Below is a small trained network, with its code and all its weights. Each question gives an input and a class and asks what happens when units are switched off, that is, made to give their printed mean instead of their output.

import numpy as np


def w(rows, s, z=0):
    codes = np.array(rows[::2]) - 128.0
    scale = np.full(codes.shape[1], s)
    scale[-1] = z or s
    return codes * scale


def f(y):
    return np.maximum(y, 0)


def log_softmax(a):
    a = a - a.max(-1, keepdims=True)
    return a - np.log(np.exp(a).sum(-1, keepdims=True))


def net(x, mask):
    res = np.array(x, float).reshape(1, 4) / 4 @ E
    y = f(res @ A[0][:, :-1].T + A[0][:, -1])
    res = res + np.where(mask, y, B[0][:, -1]) @ B[0][:, :-1]
    return log_softmax(res[-1] @ U[:, :-1].T + U[:, -1])


A, B = {}, {}
E = w([
[83,144,157,182,170,147,216,121,133,113,101],'x0',
[135,141,65,134,172,108,143,186,134,206,116],'x1',
[92,114,8,135,112,211,127,125,117,89,137],'x2',
[132,92,149,155,174,138,89,76,82,172,125],'x3',
],0.015)
A[0] = w([
[158,73,116,128,220,161,111,159,69,198,79,87],'N0',
[141,128,212,176,40,187,103,108,127,39,143,142],'N1',
[74,123,13,120,133,210,104,125,137,126,137,140],'N2',
[152,149,76,127,158,123,164,251,174,213,145,66],'N3',
[108,199,131,63,53,138,159,230,233,87,154,106],'N4',
[123,103,74,142,48,169,93,149,116,138,174,126],'N5',
[122,67,213,151,72,137,123,135,138,69,167,19],'N6',
[135,61,81,122,147,154,141,61,89,138,131,86],'N7',
[128,67,71,129,141,161,122,180,52,93,148,89],'N8',
[167,146,99,36,74,177,65,117,131,235,132,78],'N9',
[105,60,184,145,40,147,123,69,103,37,170,113],'N10',
[86,155,111,149,135,174,210,93,124,127,79,164],'N11',
[144,26,169,169,169,175,96,57,2,181,137,113],'N12',
[86,93,72,132,50,144,165,137,112,111,130,27],'N13',
[192,104,203,102,167,142,122,122,170,144,114,3],'N14',
[146,107,230,83,144,87,112,125,161,163,66,155],'N15',
[153,211,112,91,105,130,169,124,159,98,147,21],'N16',
[145,175,60,135,171,67,154,225,91,188,115,79],'N17',
[175,82,120,63,64,117,71,167,114,136,163,68],'N18',
[175,109,118,112,148,146,51,87,122,162,171,135],'N19',
[157,125,180,121,96,37,133,112,151,156,122,58],'N20',
[159,90,88,99,53,87,50,169,78,130,153,107],'N21',
[84,126,165,107,150,53,92,181,133,167,80,73],'N22',
[182,137,127,109,62,122,205,236,168,69,123,59],'N23',
[20,136,78,166,139,173,65,86,92,134,109,63],'N24',
[150,206,155,106,151,14,145,140,97,175,150,70],'N25',
[119,116,168,236,152,174,168,121,41,152,102,58],'N26',
[51,213,181,236,169,187,233,138,164,153,37,67],'N27',
[117,137,167,89,134,152,92,93,103,55,122,22],'N28',
[120,114,121,80,53,93,115,113,120,176,179,73],'N29',
],0.0092,0.0068)
B[0] = w([
[68,112,111,69,158,120,49,67,190,106,82,192],'N0',
[143,113,112,104,160,156,83,84,126,164,19,219],'N1',
[206,164,120,133,138,120,174,79,61,184,156,240],'N2',
[120,46,47,92,105,124,54,47,170,154,66,215],'N3',
[61,143,152,79,236,87,76,138,151,47,214,221],'N4',
[146,186,156,147,109,95,166,133,73,152,136,195],'N5',
[119,102,81,145,73,137,61,102,122,173,91,173],'N6',
[122,193,135,130,163,127,136,111,117,140,190,171],'N7',
[167,152,115,158,137,174,144,73,80,113,148,181],'N8',
[104,59,168,179,66,146,162,168,146,92,108,199],'N9',
[142,103,49,95,101,141,75,91,141,153,52,219],'N10',
[138,106,205,123,102,165,188,161,109,114,144,204],'N11',
[53,163,127,80,254,43,53,182,168,38,193,228],'N12',
[130,156,149,176,137,128,133,84,101,179,185,168],'N13',
[141,133,118,176,134,129,126,106,145,147,180,162],'N14',
[171,212,121,103,146,160,167,85,51,160,165,226],'N15',
[106,122,107,153,145,73,112,85,168,105,169,153],'N16',
[106,78,51,98,84,125,84,94,152,164,49,211],'N17',
[109,117,142,156,63,184,182,180,167,97,131,191],'N18',
[84,85,168,91,85,120,182,194,137,77,161,192],'N19',
[147,184,116,196,135,193,129,113,78,143,171,188],'N20',
[154,125,176,160,87,120,185,194,149,104,128,205],'N21',
[188,166,96,166,146,133,130,125,113,121,135,175],'N22',
[92,187,157,92,187,83,88,151,179,119,193,193],'N23',
[151,166,110,154,153,130,132,101,105,129,167,185],'N24',
[170,162,125,142,123,185,166,110,80,216,179,197],'N25',
[117,90,152,146,82,140,154,173,170,68,137,188],'N26',
[149,80,152,180,63,170,162,139,148,31,113,252],'N27',
[89,76,80,172,110,144,39,76,196,166,55,161],'N28',
[114,88,157,185,87,163,149,149,162,93,93,162],'N29',
],0.0085,0.015)
U = w([
[208,208,118,169,121,140,133,89,77,151,181,99],'0',
[112,77,63,92,88,108,45,91,196,144,7,111],'1',
[47,162,157,71,176,37,74,167,202,46,195,104],'2',
[137,72,200,182,30,149,172,227,195,44,108,92],'3',
[179,144,144,2,123,106,158,172,101,74,67,255],'4',
],0.0094,0.021)

Each question gives the input, the list of numbers given to net, and the class t.
The units are the neurons (one row each of A and B). Each row of codes is followed by its name. A weight is (code - 128) times the scale printed after its matrix; where a second scale follows, it is the last column's (A, B and U).
mask holds one flag per neuron, in row order. A switched-off neuron (its flag False) gives its mean, the last column of its row in B, instead of its output. The means were averaged over made-up inputs and are rounded, as every weight is.
A unit's drop is (log p(t) with every unit on - log p(t) with that unit switched off) / (log p(t) with every unit on - log p(t) with every unit switched off).
The circuit of an input: a set's keep is (log p(t) with only the set's units on - log p(t) with every unit switched off) / (log p(t) with every unit on - log p(t) with every unit switched off). Starting from the 12 units with the biggest drops (on a tie, the unit counted first), units are removed one at a time, each time the one whose removal leaves the highest keep (on an exact tie, the one counted first), for as long as the keep stays at least 0.8.
circuit, biggest first: the units of the circuit, biggest drop first
unit that matters most: the unit with the biggest drop
k most important neurons: the k neurons with the biggest drops, biggest first
drop when u is switched off: that unit's drop, to one decimal
input [-6,-5,4,-1], class 3: 4 most important neurons	N21; N18; N3; N17
input [-8,7,-4,3], class 3: circuit, biggest first	N9
input [7,-5,1,-7], class 2: 3 most important neurons	N4; N23; N9
input [-4,1,3,0], class 3: circuit, biggest first	N9; N21
input [7,3,6,5], class 3: 2 most important neurons	N27; N26
input [-1,8,-2,-8], class 1: 3 most important neurons	N3; N17; N12
input [-2,6,-5,-2], class 1: 3 most important neurons	N3; N17; N2
input [-5,-6,-4,-7], class 2: 3 most important neurons	N4; N23; N3
input [2,3,7,-6], class 0: 2 most important neurons	N2; N12
input [-6,1,-8,-8], class 0: 2 most important neurons	N25; N20
input [-7,8,-8,2], class 0: 3 most important neurons	N25; N15; N20
input [-7,4,-2,-6], class 3: 4 most important neurons	N12; N9; N18; N21
input [-5,-8,-1,7], class 1: 2 most important neurons	N10; N1
input [1,-5,3,-6], class 2: circuit, biggest first	N4
input [-3,-7,6,-4], class 1: 2 most important neurons	N10; N1
input [8,-5,-5,7], class 3: 4 most important neurons	N27; N26; N4; N23
input [7,8,-3,2], class 1: 3 most important neurons	N3; N17; N0
input [2,-3,-6,-8], class 2: drop when N23 is switched off	0.4
input [3,-8,-6,-3], class 1: drop when N1 is switched off	0.1
input [-6,2,8,-1], class 0: drop when N2 is switched off	0.8
input [8,2,5,-1], class 3: drop when N27 is switched off	0.8
input [6,-7,-5,-6], class 1: unit that matters most	N1
